Here is a tiny trained network, its code and every weight. The questions are about switching its units off for an input and a class, where a switched-off unit gives its printed mean instead of its output.

import numpy as np


def w(rows, s, z=0):
    codes = np.array(rows[::2]) - 128.0
    scale = np.full(codes.shape[1], s)
    scale[-1] = z or s
    return codes * scale


def f(y):
    return np.maximum(y, 0)


def log_softmax(a):
    a = a - a.max(-1, keepdims=True)
    return a - np.log(np.exp(a).sum(-1, keepdims=True))


def net(x, mask):
    res = np.array(x, float).reshape(1, 4) / 4 @ E
    y = f(res @ A[0][:, :-1].T + A[0][:, -1])
    res = res + np.where(mask, y, B[0][:, -1]) @ B[0][:, :-1]
    return log_softmax(res[-1] @ U[:, :-1].T + U[:, -1])


A, B = {}, {}
E = w([
[1,243,151,187,164],'x0',
[69,33,60,247,55],'x1',
[127,128,128,130,128],'x2',
[69,169,8,28,61],'x3',
],0.0052)
A[0] = w([
[74,210,153,133,142,108],'N1',
[116,112,123,137,115,127],'N2',
[187,60,100,70,100,39],'N3',
[159,198,198,23,170,101],'N4',
[54,205,136,174,141,72],'N5',
[143,120,206,173,138,37],'N6',
[90,141,55,71,102,41],'N7',
[106,134,85,79,127,38],'N8',
[183,236,192,8,189,102],'N9',
[117,166,87,113,119,106],'N10',
[33,227,137,173,147,57],'N11',
[136,148,116,150,122,129],'N12',
[65,60,60,235,89,145],'N13',
[99,88,73,192,106,127],'N14',
[147,102,221,176,142,40],'N15',
[152,67,144,89,117,50],'N16',
[64,56,99,193,74,129],'N17',
[24,205,140,167,157,70],'N18',
[127,126,117,126,150,70],'N19',
[70,163,2,37,104,5],'N20',
[128,150,150,74,113,98],'N21',
[100,91,70,211,106,139],'N22',
[55,147,60,30,42,38],'N23',
[171,109,234,234,173,3],'N24',
[42,194,150,164,117,68],'N25',
[163,136,123,135,108,99],'N26',
[117,141,111,107,101,61],'N27',
[156,103,124,113,119,81],'N28',
[149,167,135,91,171,108],'N29',
[246,16,96,48,92,81],'N30',
[195,78,106,89,107,72],'N31',
[167,109,195,194,176,69],'N32',
],0.0093,0.0019)
B[0] = w([
[176,131,137,89,156,182],'N1',
[124,123,135,122,115,141],'N2',
[161,135,170,117,177,188],'N3',
[145,94,120,124,28,226],'N4',
[169,145,156,99,177,183],'N5',
[84,174,91,135,148,170],'N6',
[93,146,95,169,151,177],'N7',
[97,131,138,170,125,156],'N8',
[138,105,96,93,4,254],'N9',
[95,135,123,134,146,156],'N10',
[175,109,163,92,198,197],'N11',
[135,126,129,124,131,134],'N12',
[155,97,107,95,35,211],'N13',
[133,129,127,102,66,178],'N14',
[67,109,125,187,152,181],'N15',
[128,134,125,94,169,161],'N16',
[134,122,128,94,46,194],'N17',
[176,110,176,111,190,194],'N18',
[131,130,130,126,124,128],'N19',
[61,145,114,219,150,211],'N20',
[116,120,115,120,99,159],'N21',
[145,101,137,123,59,184],'N22',
[65,141,99,197,161,207],'N23',
[51,175,74,183,159,210],'N24',
[157,134,152,89,179,179],'N25',
[138,141,118,119,138,138],'N26',
[118,165,82,112,139,143],'N27',
[132,125,155,124,142,149],'N28',
[125,116,135,121,82,171],'N29',
[188,131,189,86,215,240],'N30',
[158,151,122,78,181,182],'N31',
[83,128,113,201,146,190],'N32',
],0.029,0.0082)
U = w([
[142,89,147,81,1,252],'0',
[181,132,226,72,198,29],'1',
[43,164,125,199,141,126],'2',
],0.0081,0.00036)

Each question gives the input, the list of numbers given to net, and the class t.
The units are the neurons (one row each of A and B). Each row of codes is followed by its name. A weight is (code - 128) times the scale printed after its matrix; where a second scale follows, it is the last column's (A, B and U).
mask holds one flag per neuron, in row order. A switched-off neuron (its flag False) gives its mean, the last column of its row in B, instead of its output. The means were averaged over made-up inputs and are rounded, as every weight is.
A unit's drop is (log p(t) with every unit on - log p(t) with that unit switched off) / (log p(t) with every unit on - log p(t) with every unit switched off).
The circuit of an input: a set's keep is (log p(t) with only the set's units on - log p(t) with every unit switched off) / (log p(t) with every unit on - log p(t) with every unit switched off). Starting from the 12 units with the biggest drops (on a tie, the unit counted first), units are removed one at a time, each time the one whose removal leaves the highest keep (on an exact tie, the one counted first), for as long as the keep stays at least 0.8.
units of the circuit, in order: the units of the circuit, biggest drop first
top k neurons: the k neurons with the biggest drops, biggest first
drop of u: that unit's drop, to one decimal
input [5,-3,-2,8], class 2: top 2 neurons => [N20, N23]
input [1,-4,-7,5], class 2: top 3 neurons => [N20, N23, N13]
input [-1,5,-3,-8], class 2: units of the circuit, in order => [N24]
input [0,-3,1,4], class 2: top 4 neurons => [N13, N20, N23, N17]
input [6,-7,1,-5], class 0: top 2 neurons => [N9, N4]
input [5,-2,-7,5], class 1: top 2 neurons => [N11, N18]
input [7,8,-2,-1], class 0: top 2 neurons => [N13, N17]
input [6,-7,1,-1], class 0: top 3 neurons => [N9, N4, N30]
input [-7,3,-7,-6], class 1: drop of N30 => 2.0
input [1,-6,-5,-5], class 0: drop of N9 => 1.1
input [-3,-5,7,6], class 2: drop of N23 => 0.8
